Below is a small trained network, with its code and all its weights. Each question gives an input and a class and asks what happens when units are switched off, that is, made to give their printed mean instead of their output.

import numpy as np


def w(rows, s, z=0):
    codes = np.array(rows[::2]) - 128.0
    scale = np.full(codes.shape[1], s)
    scale[-1] = z or s
    return codes * scale


def f(y):
    return np.maximum(y, 0)


def log_softmax(a):
    a = a - a.max(-1, keepdims=True)
    return a - np.log(np.exp(a).sum(-1, keepdims=True))


def net(x, mask):
    res = np.array(x, float).reshape(1, 8) / 4 @ E
    y = f(res @ A[0][:, :-1].T + A[0][:, -1])
    res = res + np.where(mask, y, B[0][:, -1]) @ B[0][:, :-1]
    return log_softmax(res[-1] @ U[:, :-1].T + U[:, -1])


A, B = {}, {}
E = w([
[174,4,80],'x0',
[167,255,81],'x1',
[61,50,83],'x2',
[131,84,103],'x3',
[213,157,106],'x4',
[69,189,94],'x5',
[69,186,75],'x6',
[82,138,236],'x7',
],0.0086)
A[0] = w([
[218,159,112,130],'N0',
[17,62,153,203],'N1',
[115,139,234,112],'N2',
[113,135,76,148],'N3',
[76,82,78,122],'N4',
[165,195,114,169],'N5',
[134,113,182,140],'N6',
[226,118,117,254],'N7',
[181,80,99,162],'N8',
[70,247,26,121],'N9',
[59,150,88,76],'N10',
],0.012,0.0053)
B[0] = w([
[210,85,94,194],'N0',
[8,142,170,235],'N1',
[195,148,246,186],'N2',
[143,147,167,165],'N3',
[101,123,100,181],'N4',
[201,78,129,201],'N5',
[124,133,204,164],'N6',
[141,24,121,218],'N7',
[113,44,106,189],'N8',
[158,253,62,247],'N9',
[143,179,117,168],'N10',
],0.0064,0.013)
U = w([
[181,127,40,51],'0',
[141,24,94,69],'1',
[38,75,164,116],'2',
[65,255,71,156],'3',
[127,127,243,53],'4',
[46,85,165,136],'5',
[154,109,133,254],'6',
],0.0098,0.0048)

Each question gives the input, the list of numbers given to net, and the class t.
The units are the neurons (one row each of A and B). Each row of codes is followed by its name. A weight is (code - 128) times the scale printed after its matrix; where a second scale follows, it is the last column's (A, B and U).
mask holds one flag per neuron, in row order. A switched-off neuron (its flag False) gives its mean, the last column of its row in B, instead of its output. The means were averaged over made-up inputs and are rounded, as every weight is.
A unit's drop is (log p(t) with every unit on - log p(t) with that unit switched off) / (log p(t) with every unit on - log p(t) with every unit switched off).
The circuit of an input: a set's keep is (log p(t) with only the set's units on - log p(t) with every unit switched off) / (log p(t) with every unit on - log p(t) with every unit switched off). Starting from all 11 units, units are removed one at a time, each time the one whose removal leaves the highest keep (on an exact tie, the one counted first), for as long as the keep stays at least 0.8.
circuit, biggest first: the units of the circuit, biggest drop first
top k neurons: the k neurons with the biggest drops, biggest first
drop of u: that unit's drop, to one decimal
input [0,0,2,-6,-6,8,-1,6], class 3: top 2 neurons -> N7, N10
input [2,8,-3,-2,8,5,1,3], class 0: circuit, biggest first -> N5, N0
input [3,8,-2,3,5,-4,-3,-4], class 1: top neuron -> N7
input [2,-7,1,-5,5,-6,8,-1], class 2: circuit, biggest first -> N0, N5, N9
input [8,7,-5,7,-2,3,-4,-4], class 1: circuit, biggest first -> N7, N9
input [4,3,0,-8,-3,-8,-7,0], class 1: circuit, biggest first -> N7, N8
input [-5,1,-6,7,5,-3,-7,-3], class 1: circuit, biggest first -> N7, N9, N0
input [3,-6,7,5,6,5,1,-2], class 2: circuit, biggest first -> N1, N0
input [2,5,-6,-4,3,-3,8,0], class 0: top 3 neurons -> N5, N0, N1
input [-7,2,-7,-5,8,-8,-1,-6], class 0: top 2 neurons -> N0, N1
input [2,3,-2,0,1,0,-2,-2], class 1: top 2 neurons -> N9, N7
input [6,4,-7,-4,5,-7,0,5], class 1: top 3 neurons -> N7, N9, N0
input [5,1,-8,0,-3,-4,1,-2], class 1: top 2 neurons -> N9, N7
input [1,-7,5,5,-2,8,-8,-3], class 2: circuit, biggest first -> N1
input [4,4,-5,-1,-4,-6,-4,-8], class 1: top 2 neurons -> N7, N9
input [-6,7,-4,-5,6,5,-6,-2], class 0: top 2 neurons -> N5, N0
input [-1,-6,7,0,-6,5,8,-1], class 3: drop of N2 -> 0.0
input [3,5,8,-6,-6,7,-4,3], class 3: drop of N7 -> 0.1
input [1,-4,8,-5,-2,-4,0,-4], class 2: drop of N1 -> 0.3
